Below is a small trained network, with its code and all its weights. Each question gives an input and a class and asks what happens when units are switched off, that is, made to give their printed mean instead of their output.

import numpy as np


def w(rows, s, z=0):
    codes = np.array(rows[::2]) - 128.0
    scale = np.full(codes.shape[1], s)
    scale[-1] = z or s
    return codes * scale


def f(y):
    return np.maximum(y, 0)


def log_softmax(a):
    a = a - a.max(-1, keepdims=True)
    return a - np.log(np.exp(a).sum(-1, keepdims=True))


def net(x, mask):
    res = np.array(x, float).reshape(1, 6) / 4 @ E
    y = f(res @ A[0][:, :-1].T + A[0][:, -1])
    res = res + np.where(mask, y, B[0][:, -1]) @ B[0][:, :-1]
    return log_softmax(res[-1] @ U[:, :-1].T + U[:, -1])


A, B = {}, {}
E = w([
[129,129,129,125,129],'x0',
[40,49,117,149,21],'x1',
[126,139,181,1,94],'x2',
[53,221,33,94,131],'x3',
[81,222,231,181,93],'x4',
[207,175,87,146,33],'x5',
],0.0057)
A[0] = w([
[176,64,192,160,117,90],'neuron 0',
[135,101,61,239,166,130],'neuron 1',
[74,83,134,115,180,85],'neuron 2',
[137,111,148,9,97,162],'neuron 3',
[98,123,143,126,174,68],'neuron 4',
[168,92,169,135,119,37],'neuron 5',
[82,110,158,116,166,94],'neuron 6',
[122,60,70,106,104,87],'neuron 7',
[171,147,99,112,179,94],'neuron 8',
[91,179,216,175,82,92],'neuron 9',
[57,66,121,154,52,5],'neuron 10',
[73,172,59,106,126,74],'neuron 11',
[113,158,132,153,137,132],'neuron 12',
[201,151,92,134,51,114],'neuron 13',
[176,77,66,96,153,166],'neuron 14',
[188,156,136,135,190,93],'neuron 15',
],0.014,0.0022)
B[0] = w([
[109,205,57,109,72,232],'neuron 0',
[186,38,94,53,133,253],'neuron 1',
[173,130,133,212,112,195],'neuron 2',
[194,56,88,70,157,230],'neuron 3',
[179,129,134,168,120,164],'neuron 4',
[145,186,71,125,115,182],'neuron 5',
[174,110,125,184,114,177],'neuron 6',
[70,161,159,143,209,214],'neuron 7',
[108,168,186,105,134,187],'neuron 8',
[74,112,99,143,251,246],'neuron 9',
[180,195,221,75,144,231],'neuron 10',
[138,214,63,124,84,212],'neuron 11',
[142,129,93,108,161,166],'neuron 12',
[180,94,163,224,121,215],'neuron 13',
[54,149,111,175,196,230],'neuron 14',
[141,173,196,99,142,206],'neuron 15',
],0.024,0.0071)
U = w([
[59,118,126,143,208,112],'0',
[153,169,254,64,135,116],'1',
[180,41,89,56,139,104],'2',
[188,100,158,251,108,118],'3',
[118,193,54,113,85,97],'4',
[131,117,138,124,145,255],'5',
[74,79,149,129,111,145],'6',
[84,89,168,125,62,97],'7',
],0.0077,0.0082)

Each question gives the input, the list of numbers given to net, and the class t.
The units are the neurons (one row each of A and B). Each row of codes is followed by its name. A weight is (code - 128) times the scale printed after its matrix; where a second scale follows, it is the last column's (A, B and U).
mask holds one flag per neuron, in row order. A switched-off neuron (its flag False) gives its mean, the last column of its row in B, instead of its output. The means were averaged over made-up inputs and are rounded, as every weight is.
A unit's drop is (log p(t) with every unit on - log p(t) with that unit switched off) / (log p(t) with every unit on - log p(t) with every unit switched off).
The circuit of an input: a set's keep is (log p(t) with only the set's units on - log p(t) with every unit switched off) / (log p(t) with every unit on - log p(t) with every unit switched off). Starting from the 12 units with the biggest drops (on a tie, the unit counted first), units are removed one at a time, each time the one whose removal leaves the highest keep (on an exact tie, the one counted first), for as long as the keep stays at least 0.8.
circuit, biggest first: the units of the circuit, biggest drop first
most important unit: the unit with the biggest drop
k most important neurons: the k neurons with the biggest drops, biggest first
drop when u is switched off: that unit's drop, to one decimal
input [-1,-2,8,6,-5,-8], class 2: most important unit -> neuron 3
input [-5,-6,-1,5,-7,3], class 0: 2 most important neurons -> [neuron 14; neuron 10]
input [-5,-8,7,6,-3,6], class 1: 2 most important neurons -> [neuron 8; neuron 15]
input [-1,0,-7,-3,-5,4], class 2: 2 most important neurons -> [neuron 1; neuron 9]
input [0,7,-6,0,-5,-8], class 3: 2 most important neurons -> [neuron 2; neuron 6]
input [0,7,-5,-2,-8,2], class 0: 2 most important neurons -> [neuron 14; neuron 7]
input [-7,-5,-1,8,-5,-5], class 4: 4 most important neurons -> [neuron 11; neuron 9; neuron 10; neuron 13]
input [6,-2,-5,-4,-8,2], class 0: 2 most important neurons -> [neuron 14; neuron 7]
input [-6,-8,-2,-3,-4,-7], class 1: 3 most important neurons -> [neuron 15; neuron 8; neuron 13]
input [1,4,7,1,6,6], class 2: 3 most important neurons -> [neuron 3; neuron 14; neuron 7]
input [-7,6,-5,-7,2,3], class 4: 2 most important neurons -> [neuron 0; neuron 5]
input [6,-3,5,-1,7,6], class 0: 2 most important neurons -> [neuron 9; neuron 1]
input [5,2,3,-2,3,-5], class 3: circuit, biggest first -> [neuron 6; neuron 2]
input [-6,-1,3,-3,7,-8], class 3: circuit, biggest first -> [neuron 6]
input [-5,-6,5,-7,-6,-2], class 4: drop when neuron 1 is switched off -> 0.2
input [0,-5,-7,-4,5,-2], class 2: drop when neuron 10 is switched off -> 0.2
input [3,-3,-3,8,6,-6], class 4: drop when neuron 11 is switched off -> 1.4
